Here is a tiny trained network, its code and every weight. The questions are about switching its units off for an input and a class, where a switched-off unit gives its printed mean instead of its output.

import numpy as np


def w(rows, s, z=0):
    codes = np.array(rows[::2]) - 128.0
    scale = np.full(codes.shape[1], s)
    scale[-1] = z or s
    return codes * scale


def norm(h):
    return h / np.sqrt((h * h).mean(-1, keepdims=True) + 1e-5)


def f(y):
    return np.maximum(y, 0)


def log_softmax(a):
    a = a - a.max(-1, keepdims=True)
    return a - np.log(np.exp(a).sum(-1, keepdims=True))


def net(x, mask):
    res = np.array(x, float).reshape(1, 3) / 4 @ E
    u = 0
    for l in range(4):
        y = f(norm(res) @ A[l][:, :-1].T + A[l][:, -1])
        res = res + np.where(mask[u : u + 7], y, B[l][:, -1]) @ B[l][:, :-1]
        u += 7
    return log_softmax(norm(res)[-1] @ U[:, :-1].T + U[:, -1])


A, B = {}, {}
E = w([
[109,178,250,163,96,56,251,58,152],'x0',
[236,200,160,190,88,165,51,148,220],'x1',
[85,155,129,231,180,187,122,80,67],'x2',
],0.014)
A[0] = w([
[82,166,129,245,154,175,211,45,74,114],'L0N0',
[122,75,34,186,89,174,51,228,129,2],'L0N1',
[153,85,97,158,196,63,127,82,171,84],'L0N2',
[81,157,99,237,198,225,116,84,135,4],'L0N3',
[138,166,133,1,134,127,215,102,253,109],'L0N4',
[35,117,104,46,197,91,68,150,70,78],'L0N5',
[161,196,161,155,134,105,15,139,152,116],'L0N6',
],0.0076,0.0064)
B[0] = w([
[129,84,188,217,110,66,89,162,51,253],'L0N0',
[196,144,100,89,159,140,107,32,64,218],'L0N1',
[144,115,80,79,131,125,115,60,111,128],'L0N2',
[136,120,193,152,76,139,113,155,5,191],'L0N3',
[115,89,195,207,121,89,56,155,42,212],'L0N4',
[191,98,79,199,59,184,173,131,164,224],'L0N5',
[148,40,112,178,103,184,199,143,141,205],'L0N6',
],0.014,0.0071)
A[1] = w([
[78,174,162,179,167,87,125,128,183,59],'L1N0',
[92,130,173,25,129,37,90,225,242,3],'L1N1',
[111,110,141,164,160,77,86,165,157,79],'L1N2',
[64,239,233,121,183,67,172,81,210,65],'L1N3',
[186,252,176,173,138,167,84,128,226,44],'L1N4',
[114,154,173,82,218,152,122,183,168,99],'L1N5',
[66,134,125,124,164,145,109,143,153,93],'L1N6',
],0.015,0.0045)
B[1] = w([
[170,171,125,99,140,176,97,113,110,217],'L1N0',
[100,158,96,194,147,54,47,199,91,173],'L1N1',
[196,153,96,95,127,163,133,102,85,242],'L1N2',
[142,161,116,59,220,171,73,43,133,240],'L1N3',
[100,94,123,211,86,177,195,186,222,252],'L1N4',
[111,151,108,157,98,90,109,122,59,128],'L1N5',
[125,92,107,161,124,91,89,8,137,128],'L1N6',
],0.013,0.0039)
A[2] = w([
[107,176,113,99,113,109,177,118,159,46],'L2N0',
[37,131,64,123,123,94,170,116,156,45],'L2N1',
[7,78,89,81,156,85,245,114,77,114],'L2N2',
[194,96,152,131,81,107,182,96,88,255],'L2N3',
[150,108,242,83,106,107,216,124,139,168],'L2N4',
[192,98,150,20,48,7,136,196,170,34],'L2N5',
[114,224,224,146,142,67,181,37,187,105],'L2N6',
],0.02,0.0032)
B[2] = w([
[114,68,142,96,122,128,201,108,116,128],'L2N0',
[92,135,121,100,91,104,237,122,142,135],'L2N1',
[186,133,143,208,75,219,137,191,247,181],'L2N2',
[77,207,127,93,114,41,127,140,228,249],'L2N3',
[177,138,15,112,136,114,151,53,102,179],'L2N4',
[91,135,212,245,185,185,51,83,7,173],'L2N5',
[211,64,3,113,124,94,112,126,55,184],'L2N6',
],0.014,0.019)
A[3] = w([
[191,145,154,134,96,142,143,129,253,3],'L3N0',
[148,142,20,72,111,110,112,123,124,117],'L3N1',
[157,100,161,43,81,33,135,198,124,141],'L3N2',
[69,163,140,83,158,114,162,104,178,79],'L3N3',
[126,88,60,25,159,175,48,187,146,82],'L3N4',
[120,112,136,110,175,125,138,125,145,168],'L3N5',
[68,208,133,57,147,94,114,125,189,111],'L3N6',
],0.026,0.0025)
B[3] = w([
[91,111,130,124,102,179,154,178,208,232],'L3N0',
[137,137,115,40,171,160,108,105,104,250],'L3N1',
[96,116,128,36,138,211,159,85,154,152],'L3N2',
[126,136,222,80,131,105,105,93,99,135],'L3N3',
[202,174,48,110,146,8,181,43,95,195],'L3N4',
[147,89,121,88,69,161,89,138,121,128],'L3N5',
[37,103,201,92,84,119,148,165,89,147],'L3N6',
],0.017,0.02)
U = w([
[188,157,24,54,148,98,152,60,101,182],'0',
[121,130,102,172,59,174,187,184,254,180],'1',
[89,150,189,221,126,70,86,130,25,208],'2',
[27,137,188,23,104,130,163,128,130,109],'3',
[115,79,176,111,232,125,173,136,132,3],'4',
],0.014,0.005)

Each question gives the input, the list of numbers given to net, and the class t.
The units are the neurons (one row each of A and B). Each row of codes is followed by its name. A weight is (code - 128) times the scale printed after its matrix; where a second scale follows, it is the last column's (A, B and U).
mask holds one flag per neuron, layer by layer. A switched-off neuron (its flag False) gives its mean, the last column of its row in B, instead of its output. The means were averaged over made-up inputs and are rounded, as every weight is.
A unit's drop is (log p(t) with every unit on - log p(t) with that unit switched off) / (log p(t) with every unit on - log p(t) with every unit switched off).
The circuit of an input: a set's keep is (log p(t) with only the set's units on - log p(t) with every unit switched off) / (log p(t) with every unit on - log p(t) with every unit switched off). Starting from the 12 units with the biggest drops (on a tie, the unit counted first), units are removed one at a time, each time the one whose removal leaves the highest keep (on an exact tie, the one counted first), for as long as the keep stays at least 0.8.
circuit, biggest first: the units of the circuit, biggest drop first
k most important neurons: the k neurons with the biggest drops, biggest first
k most important neurons of layer l: the k neurons of layer l with the biggest drops, biggest first
drop when u is switched off: that unit's drop, to one decimal
input [-5,7,8], class 2: 2 most important neurons of layer 0	(L0N3 L0N5)
input [1,-3,-1], class 3: circuit, biggest first	(L2N3 L3N6)
input [-5,2,6], class 2: 2 most important neurons	(L0N3 L2N6)
input [4,-1,-7], class 2: circuit, biggest first	(L2N5)
input [5,7,-8], class 2: 3 most important neurons	(L2N5 L0N4 L0N5)
input [1,3,0], class 3: 2 most important neurons	(L0N6 L2N2)
input [0,-1,-3], class 3: 4 most important neurons	(L0N4 L2N3 L1N2 L3N2)
input [-3,4,0], class 1: 4 most important neurons	(L3N0 L2N6 L2N4 L0N3)
input [3,-1,0], class 3: 2 most important neurons	(L2N3 L0N0)
input [3,-8,-8], class 1: 2 most important neurons	(L2N2 L0N5)
input [3,6,7], class 2: 2 most important neurons of layer 0	(L0N0 L0N3)
input [2,0,-3], class 3: 3 most important neurons	(L2N3 L1N2 L0N4)
input [-6,-7,5], class 1: 2 most important neurons	(L2N2 L2N6)
input [4,0,8], class 2: circuit, biggest first	(L0N0)
input [-7,-7,8], class 2: 2 most important neurons	(L3N0 L2N6)
input [-1,-6,5], class 1: drop when L2N2 is switched off	0.3
input [-6,-2,8], class 2: drop when L0N3 is switched off	0.1
input [-2,7,-3], class 1: drop when L2N2 is switched off	0.0
